Below is a small trained network, with its code and all its weights. Each question gives an input and a class and asks what happens when units are switched off, that is, made to give their printed mean instead of their output.

import numpy as np


def w(rows, s, z=0):
    codes = np.array(rows[::2]) - 128.0
    scale = np.full(codes.shape[1], s)
    scale[-1] = z or s
    return codes * scale


def norm(h):
    return h / np.sqrt((h * h).mean(-1, keepdims=True) + 1e-5)


def f(y):
    return y / 2 * (1 + np.tanh(0.7978845608 * (y + 0.044715 * y**3)))


def log_softmax(a):
    a = a - a.max(-1, keepdims=True)
    return a - np.log(np.exp(a).sum(-1, keepdims=True))


def net(x, mask):
    res = np.array(x, float).reshape(1, 8) / 4 @ E
    u = 0
    for l in range(4):
        y = f(norm(res) @ A[l][:, :-1].T + A[l][:, -1])
        res = res + np.where(mask[u : u + 5], y, B[l][:, -1]) @ B[l][:, :-1]
        u += 5
    return log_softmax(norm(res)[-1] @ U[:, :-1].T + U[:, -1])


A, B = {}, {}
E = w([
[149,56,116,104,108,127,137,34,162,136,151,115],'x0',
[121,229,156,129,64,184,207,100,145,170,59,159],'x1',
[9,46,118,147,108,253,103,87,91,175,91,188],'x2',
[110,173,40,188,168,92,164,154,81,79,115,220],'x3',
[98,134,82,241,118,153,161,124,252,212,124,131],'x4',
[199,158,115,67,46,213,207,193,148,127,168,139],'x5',
[115,179,144,203,62,191,176,118,78,72,137,60],'x6',
[145,190,136,165,210,156,208,174,139,86,226,210],'x7',
],0.0049)
A[0] = w([
[112,64,74,121,194,63,94,127,145,155,144,202,5],'0.n1',
[189,176,198,166,130,197,194,140,92,74,196,164,91],'0.n2',
[28,118,134,81,163,134,53,3,189,164,37,156,111],'0.n3',
[141,71,40,84,148,240,60,166,161,183,158,217,142],'0.n4',
[113,202,125,135,240,178,206,127,118,26,102,186,59],'0.n5',
],0.0048,0.0029)
B[0] = w([
[105,120,82,142,163,104,139,143,117,95,66,130,172],'0.n1',
[152,137,112,104,120,122,131,161,118,110,98,170,215],'0.n2',
[98,108,161,58,158,204,213,85,149,79,2,111,255],'0.n3',
[149,147,110,148,85,54,121,138,78,133,146,115,229],'0.n4',
[77,72,98,166,213,70,125,101,80,116,162,146,203],'0.n5',
],0.0099,0.0033)
A[1] = w([
[90,198,109,130,179,131,220,188,111,74,168,187,107],'1.n1',
[105,183,142,178,58,121,128,153,209,171,100,87,210],'1.n2',
[38,99,138,142,108,200,81,104,117,124,95,128,3],'1.n3',
[162,2,103,90,135,105,33,145,110,72,77,47,99],'1.n4',
[71,154,135,213,140,125,155,121,108,182,180,131,110],'1.n5',
],0.0063,0.0026)
B[1] = w([
[86,164,173,73,128,75,160,13,152,77,96,193,234],'1.n1',
[202,140,170,183,87,149,184,156,108,83,67,107,197],'1.n2',
[157,184,138,69,63,150,119,136,193,146,211,154,166],'1.n3',
[108,88,96,143,149,28,100,103,136,134,178,253,253],'1.n4',
[177,129,21,187,132,75,81,92,90,178,12,123,152],'1.n5',
],0.0072,0.0051)
A[2] = w([
[160,100,152,228,208,81,141,172,185,128,112,102,218],'2.n1',
[148,191,206,27,173,160,199,112,113,121,104,162,12],'2.n2',
[44,24,138,35,150,86,199,78,227,231,2,93,191],'2.n3',
[122,101,183,39,70,149,72,123,138,132,212,102,251],'2.n4',
[128,224,107,61,113,124,147,128,185,66,94,135,72],'2.n5',
],0.0051,0.0015)
B[2] = w([
[82,127,65,90,71,128,166,71,128,77,32,133,159],'2.n1',
[102,111,173,169,104,207,154,71,179,92,165,135,188],'2.n2',
[137,202,179,178,212,137,139,70,121,59,93,253,254],'2.n3',
[186,147,65,1,73,138,124,134,174,78,114,114,173],'2.n4',
[141,116,173,120,127,171,147,172,164,83,75,158,170],'2.n5',
],0.0086,0.0063)
A[3] = w([
[159,170,151,131,80,170,192,178,146,168,163,85,74],'3.n1',
[95,154,155,133,184,152,82,181,176,185,175,91,23],'3.n2',
[73,74,132,124,171,253,22,95,111,154,96,105,248],'3.n3',
[198,151,125,168,130,189,148,172,139,209,143,61,42],'3.n4',
[111,138,148,97,186,152,229,141,184,74,144,102,89],'3.n5',
],0.0067,0.0018)
B[3] = w([
[85,113,117,212,124,89,173,89,134,183,47,80,189],'3.n1',
[69,79,208,71,153,76,159,160,94,165,233,158,93],'3.n2',
[182,243,177,44,80,196,206,127,196,75,165,97,162],'3.n3',
[80,120,83,203,53,109,147,227,59,186,104,83,142],'3.n4',
[149,194,219,72,109,209,166,114,253,141,130,133,253],'3.n5',
],0.008,0.0035)
U = w([
[52,89,77,168,220,13,86,95,62,103,139,211,196],'0',
[21,150,199,148,168,171,73,196,141,245,242,33,2],'1',
[198,96,95,2,57,117,61,181,157,108,192,79,124],'2',
[147,198,236,55,132,207,196,64,217,44,57,200,220],'3',
[168,152,123,198,43,183,170,206,138,188,39,13,191],'4',
[69,133,204,148,185,196,36,224,126,193,173,31,2],'5',
[63,131,201,160,218,210,78,229,118,223,225,46,2],'6',
],0.0086,0.0055)

Each question gives the input, the list of numbers given to net, and the class t.
The units are the neurons (one row each of A and B). Each row of codes is followed by its name. A weight is (code - 128) times the scale printed after its matrix; where a second scale follows, it is the last column's (A, B and U).
mask holds one flag per neuron, layer by layer. A switched-off neuron (its flag False) gives its mean, the last column of its row in B, instead of its output. The means were averaged over made-up inputs and are rounded, as every weight is.
A unit's drop is (log p(t) with every unit on - log p(t) with that unit switched off) / (log p(t) with every unit on - log p(t) with every unit switched off).
The circuit of an input: a set's keep is (log p(t) with only the set's units on - log p(t) with every unit switched off) / (log p(t) with every unit on - log p(t) with every unit switched off). Starting from the 12 units with the biggest drops (on a tie, the unit counted first), units are removed one at a time, each time the one whose removal leaves the highest keep (on an exact tie, the one counted first), for as long as the keep stays at least 0.8.
units of the circuit, in order: the units of the circuit, biggest drop first
unit that matters most: the unit with the biggest drop
top k neurons: the k neurons with the biggest drops, biggest first
top k neurons in layer l: the k neurons of layer l with the biggest drops, biggest first
drop of u: that unit's drop, to one decimal
input [7,-3,6,0,-5,-1,-4,3], class 0: unit that matters most	0.n4
input [-2,1,-4,-8,-8,5,2,-2], class 2: units of the circuit, in order	[0.n3, 2.n3]
input [-2,6,-2,-2,-1,4,8,-2], class 4: units of the circuit, in order	[2.n3, 0.n3, 3.n1]
input [5,-2,5,4,7,-8,-8,-8], class 3: top 2 neurons	[0.n3, 3.n3]
input [4,3,-2,4,-8,-8,0,0], class 0: units of the circuit, in order	[1.n4, 3.n5]
input [0,2,-7,1,-5,3,-7,-7], class 2: units of the circuit, in order	[0.n3, 1.n1, 2.n3]
input [-5,-8,5,-8,6,1,-2,8], class 0: top 3 neurons	[0.n4, 3.n5, 2.n1]
input [-3,-1,3,6,-6,2,1,-6], class 2: top 3 neurons in layer 1	[1.n3, 1.n1, 1.n5]
input [-7,-4,-3,8,8,-3,6,-5], class 4: top 2 neurons in layer 1	[1.n4, 1.n2]
input [6,-7,7,8,4,-3,8,-4], class 3: top 2 neurons	[3.n3, 0.n3]
input [-8,2,5,6,-5,3,1,6], class 0: top 2 neurons	[0.n5, 0.n3]
input [-3,-8,-5,5,-5,6,0,-6], class 0: top 2 neurons	[1.n4, 3.n5]
input [-4,3,-8,-7,1,2,-2,1], class 4: top 2 neurons	[2.n3, 0.n3]
input [4,-1,-7,-3,-1,-3,-3,-5], class 0: unit that matters most	1.n4
input [-2,-7,6,-1,-3,4,-2,0], class 0: top 2 neurons	[1.n4, 0.n4]
input [-2,4,4,3,-3,-5,3,7], class 0: drop of 0.n5	1.1
input [2,-7,3,5,-7,7,-8,-8], class 0: drop of 1.n4	0.2
input [-3,6,-6,-7,4,8,-3,1], class 4: drop of 3.n4	0.1
